Here is a tiny trained network, its code and every weight. The questions are about switching its units off for an input and a class, where a switched-off unit gives its printed mean instead of its output.

import numpy as np


def w(rows, s, z=0):
    codes = np.array(rows[::2]) - 128.0
    scale = np.full(codes.shape[1], s)
    scale[-1] = z or s
    return codes * scale


def f(y):
    return y / 2 * (1 + np.tanh(0.7978845608 * (y + 0.044715 * y**3)))


def log_softmax(a):
    a = a - a.max(-1, keepdims=True)
    return a - np.log(np.exp(a).sum(-1, keepdims=True))


def net(x, mask):
    res = np.array(x, float).reshape(1, 6) / 4 @ E
    y = f(res @ A[0][:, :-1].T + A[0][:, -1])
    res = res + np.where(mask, y, B[0][:, -1]) @ B[0][:, :-1]
    return log_softmax(res[-1] @ U[:, :-1].T + U[:, -1])


A, B = {}, {}
E = w([
[124,78,118,144,199,147,38,12,66],'x0',
[62,105,88,80,182,116,172,90,180],'x1',
[72,198,138,76,110,118,137,37,107],'x2',
[184,128,110,231,187,110,169,55,126],'x3',
[119,144,213,163,125,111,151,146,193],'x4',
[1,125,173,196,170,98,141,154,78],'x5',
],0.009)
A[0] = w([
[116,117,161,120,133,104,70,135,90,192],'neuron 0',
[90,74,167,179,180,122,136,140,107,131],'neuron 1',
[86,127,171,101,81,96,137,169,148,177],'neuron 2',
[120,107,135,136,171,80,157,128,202,192],'neuron 3',
[143,156,140,131,120,82,158,201,141,246],'neuron 4',
[76,87,89,73,141,147,120,148,128,169],'neuron 5',
[141,235,187,92,79,137,117,90,127,252],'neuron 6',
[141,67,95,142,85,210,4,135,125,118],'neuron 7',
[203,62,162,151,128,131,143,170,108,101],'neuron 8',
[96,150,178,145,76,102,145,195,147,160],'neuron 9',
[116,95,154,150,133,118,147,100,135,148],'neuron 10',
[118,103,143,85,156,101,140,104,139,89],'neuron 11',
[132,139,128,137,115,110,157,163,82,229],'neuron 12',
],0.011,0.0031)
B[0] = w([
[59,157,120,97,87,187,211,146,153,190],'neuron 0',
[76,137,139,109,171,254,200,127,102,233],'neuron 1',
[134,155,159,233,95,136,131,81,84,231],'neuron 2',
[29,162,55,108,178,213,177,136,156,200],'neuron 3',
[127,246,167,151,101,123,85,134,182,243],'neuron 4',
[199,207,150,147,98,137,44,73,185,198],'neuron 5',
[94,213,138,203,176,214,166,96,92,231],'neuron 6',
[200,83,49,39,186,200,77,169,197,239],'neuron 7',
[170,130,182,123,119,110,51,44,165,207],'neuron 8',
[207,200,228,158,62,77,76,33,141,254],'neuron 9',
[5,142,127,99,126,135,214,198,99,164],'neuron 10',
[109,112,89,121,89,101,107,155,114,150],'neuron 11',
[103,141,124,171,124,133,110,121,213,185],'neuron 12',
],0.007,0.0088)
U = w([
[154,79,91,65,127,97,66,118,185,91],'0',
[75,156,92,95,181,254,205,132,131,168],'1',
[121,242,145,245,81,70,129,36,131,210],'2',
[79,69,87,89,175,35,197,76,109,4],'3',
],0.008,0.0035)

Each question gives the input, the list of numbers given to net, and the class t.
The units are the neurons (one row each of A and B). Each row of codes is followed by its name. A weight is (code - 128) times the scale printed after its matrix; where a second scale follows, it is the last column's (A, B and U).
mask holds one flag per neuron, in row order. A switched-off neuron (its flag False) gives its mean, the last column of its row in B, instead of its output. The means were averaged over made-up inputs and are rounded, as every weight is.
A unit's drop is (log p(t) with every unit on - log p(t) with that unit switched off) / (log p(t) with every unit on - log p(t) with every unit switched off).
The circuit of an input: a set's keep is (log p(t) with only the set's units on - log p(t) with every unit switched off) / (log p(t) with every unit on - log p(t) with every unit switched off). Starting from the 12 units with the biggest drops (on a tie, the unit counted first), units are removed one at a time, each time the one whose removal leaves the highest keep (on an exact tie, the one counted first), for as long as the keep stays at least 0.8.
units of the circuit, in order: the units of the circuit, biggest drop first
top k neurons: the k neurons with the biggest drops, biggest first
drop when u is switched off: that unit's drop, to one decimal
input [3,6,5,-8,2,4], class 2: units of the circuit, in order => [neuron 5]
input [-7,8,0,-1,-8,-1], class 0: units of the circuit, in order => [neuron 6; neuron 1]
input [-1,-3,-1,3,-7,8], class 1: top 2 neurons => [neuron 1; neuron 9]
input [-4,6,2,8,8,5], class 1: top 2 neurons => [neuron 3; neuron 1]
input [5,-6,-7,2,-2,1], class 0: top 2 neurons => [neuron 8; neuron 6]
input [3,3,-3,-4,4,-4], class 0: top 2 neurons => [neuron 1; neuron 6]
input [7,-7,8,8,-7,0], class 1: top 2 neurons => [neuron 9; neuron 7]
input [-6,5,1,0,0,-4], class 2: top 2 neurons => [neuron 7; neuron 1]
input [8,5,3,8,-6,5], class 1: drop when neuron 1 is switched off => 0.2
input [-3,6,6,4,-2,-3], class 1: drop when neuron 8 is switched off => 0.1
input [-3,4,5,-8,4,-8], class 2: drop when neuron 7 is switched off => 0.0
